[80  3 45 20] | 20, 80

[[596 493 435 270 260 213]
 [752 511 214 191 153 182]] | 213, 752

[[760 552 495 783 651 709 432]
 [247 569 621 442 137 950 518]
 [644 384 701 548 466 719 776]] | 432, 644

[87 52 38 28 67 16 60] | 60, 87

[[5 5 2 5 5 5 5]
 [5 4 5 6 6 5 6]
 [5 5 8 5 5 5 5]] | 5, 5

[[1 7 3 2 7 2]
 [2 3 5 6 6 5]] | 2, 2

[98 60 68 36 14] | 14, 98

[408 154 426 977 166 241 364] | 364, 408
---
array([[-6.30, +2.96, -1.73, +0.23],
       [-6.02, +3.80, +0.63, -2.35]])
+0.63

array([+2.30, -0.50, +4.72, -0.43])
+4.72

array([-6.22, +0.22, +1.95, -4.90])
+1.95

array([[-6.55, +2.76, +1.59, -4.95],
       [-3.00, +1.41, +0.50, -1.87],
       [-4.36, +2.60, -0.28, -3.33]])
-0.28

array([-5.46, +0.68, -2.11, -5.30])
-2.11

array([+6.48, -3.23, -0.56, +3.03])
-0.56

array([[+3.68, +5.54, +4.74, -3.43],
       [-1.22, +3.54, +4.28, -2.84]])
+4.28

array([+4.50, +4.25, +3.89, +5.35])
+3.89

array([-4.06, -4.97, -5.44, -5.81])
-5.44

array([[-1.84, +3.08, +3.04, -4.66],
       [+4.48, +4.08, +0.66, +4.16]])
+0.66
---
[[4014 6346 3404 6258 2699 6973 4860 4861 6103 7801 7115 4112 3899]
 [4187 6141 4578 6078 5265 6046 4631 4556 5771 5732 5347 4236 4208]
 [5344 3901 3342 4057 4208 6882 7008 6733 4120 6304 5636 5537 6579]
 [6496 3128 5957 3368 7813 4684 6897 6691 3507 2977 3331 6531 7582]
 [3124 7269 4427 7099 6044 6375 3656 3465 6398 5551 4932 3191 3030]
 [5146 7239 7730 7054 5228 3303 2883 3354 7250 5076 6100 4898 2974]
 [5343 6174 7083 6086 6056 3861 3986 4199 6224 4503 5227 5207 4175]] | 4187

[[320 515 303 432 396 344 290]
 [455 354 275 368 370 301 315]
 [304 398 350 335 494 334 386]
 [391 365 361 331 267 356 364]
 [226 505 238 434 473 295 827]] | 455

[[45 75 59 58 43 56 66]
 [61 48  2 37 52 33 53]
 [44 75 59 55 45 56 67]
 [39 68 55 57 40 53 63]
 [43 47 31 45 49  2 42]
 [56 38 17 23 56 56 46]
 [24 46 44 55 21 50 50]
 [64 56  5 41 53 11 55]] | 61

[[-14  22  11  19   3  21  28]
 [-14 -22  27  19   8   1 -25]
 [ 37  40  -1  13  25 -22  32]
 [ 29  23 -24  12  21 -29  21]
 [ 33  19 -38   5  22  -3  25]
 [ 31   9 -19  -1  24  22  17]
 [  1 -24  38 -25  46  39 -23]
 [ 34  18 -37   3  23   0  24]] | -14

[[ -8  -1   7   1   9  -9   4   1   1   1  18   0   0   1]
 [-23   3  -4   0 -37  29  -7   4   0   0 -36   2   1   1]
 [-40   2   3   0 -16  -3  11   1   0   0  39   0   0   1]
 [ 16   3 -18   1 -13  14 -10   0   1   1 -32   4   1   1]
 [ -8   3 -12   0  -6 -13   3  -1   1   0  24   3   1   1]
 [ 15   0  -3   1   6  17   2   0   0   2  -5   0   1   0]
 [ -1  -5  19   1  28  -7   7   1   1   1  20  -3   0   0]
 [ 18   4  -5   1   0   1   2  -1   0   1   0   1   1   1]
 [ 12   1   7   1  13 -15   3   0   1   1  10   0   1   1]] | -23
---
-2.88, -1.51, -6.44, -1.21, -6.42, -6.00
-5.69, +3.39, +0.26, -4.05, -3.03, -3.61
Answer: +0.26

+2.89, -0.67, -4.99, -3.65, +4.21, +4.96, +5.51 Answer: -3.65

-0.43, +0.51, -6.45, -4.01, +0.96, -4.92 Answer: -6.45

+0.05, +1.86, -0.11, -1.34, +0.83, -5.94, +4.21 Answer: -1.34

+0.17, -1.86, +0.67, +1.02, +4.78, +2.60, +0.05 Answer: +1.02

-1.65, +0.55, -4.44, +6.31 Answer: -1.65

+0.55, -4.78, -0.74, +0.71, -1.37, +1.11, -1.06
+0.34, -2.55, -0.28, +0.82, -5.48, -0.13, -0.62
Answer: +0.82
---
+3.28	+0.05	+3.83	+5.37	+3.45	+0.98 -> +0.05
+6.07	+0.97	+0.63	+0.85 -> +0.97
+1.19	-6.40	+0.72	+6.11	-1.22 -> -6.40
-0.05	+3.24	-3.38	+5.68	-6.31	-5.80	+4.77 -> +3.24
+2.05	+1.69	+0.88	+5.38 -> +1.69
+1.07	+3.38	-4.86	+0.81 -> +3.38
+5.88	+3.24	+2.12	+3.09 -> +3.24
+5.64	+5.15	+4.63	+0.08 -> +5.15
-6.41	-2.24	-0.87	-1.42	-0.56	+0.28 -> -2.24
-3.94	-0.59	+0.09	-3.97	-5.75	-3.21	-6.24 -> -0.59
---
[[+3.44 -5.65 +0.13 -3.32 +5.33 +2.37 -0.83]
 [+3.28 +3.13 -4.29 -1.51 +0.81 -0.01 -3.61]
 [+3.33 +5.07 -3.08 +0.73 +2.49 +1.79 -3.27]] yields +0.13

[[-5.04 -4.95 -0.74 -1.93 +2.83 +4.08 +0.71]
 [-0.82 -1.21 +0.05 -3.46 +4.54 +1.83 +1.43]
 [+1.73 +2.03 +2.58 +2.82 -2.40 -2.07 +1.18]] yields -0.74

[[-1.04 -0.81 -1.42 -2.71 -1.90]
 [+0.46 +0.99 +1.39 +0.73 -5.91]
 [-0.15 +0.23 +4.70 -0.70 +4.62]] yields -1.42

[[+3.42 +1.18 -2.72 +1.17 -4.62 -2.52]
 [+2.45 +3.16 +0.88 +5.33 -1.77 +1.62]
 [+5.74 -1.05 +1.09 +2.60 -2.53 +1.68]] yields -2.72

[[+0.82 +1.99 +0.44 +2.76 -4.01 -0.21]
 [+1.32 +2.12 +0.15 -2.91 -5.02 +0.14]
 [-1.14 -1.34 -0.01 +5.32 +1.91 -0.38]] yields +0.44

[[-2.31 -4.49 +1.26 +4.38 -2.32 -1.14 -2.17]
 [+0.03 -1.82 -0.53 +1.26 +6.54 +2.43 +5.51]
 [+1.90 +3.23 +3.14 +0.42 -3.67 +1.86 -0.07]] yields +1.26

[[+4.28 -2.17 +4.80 +5.18]
 [-6.36 -1.03 +6.16 +6.21]
 [-4.74 -4.40 +1.38 -3.56]] yields +4.80

[[-0.01 +3.17 +3.73 +0.53]
 [+5.48 +3.11 +3.22 -5.57]
 [+1.35 +4.56 +4.65 -1.51]] yields +3.73
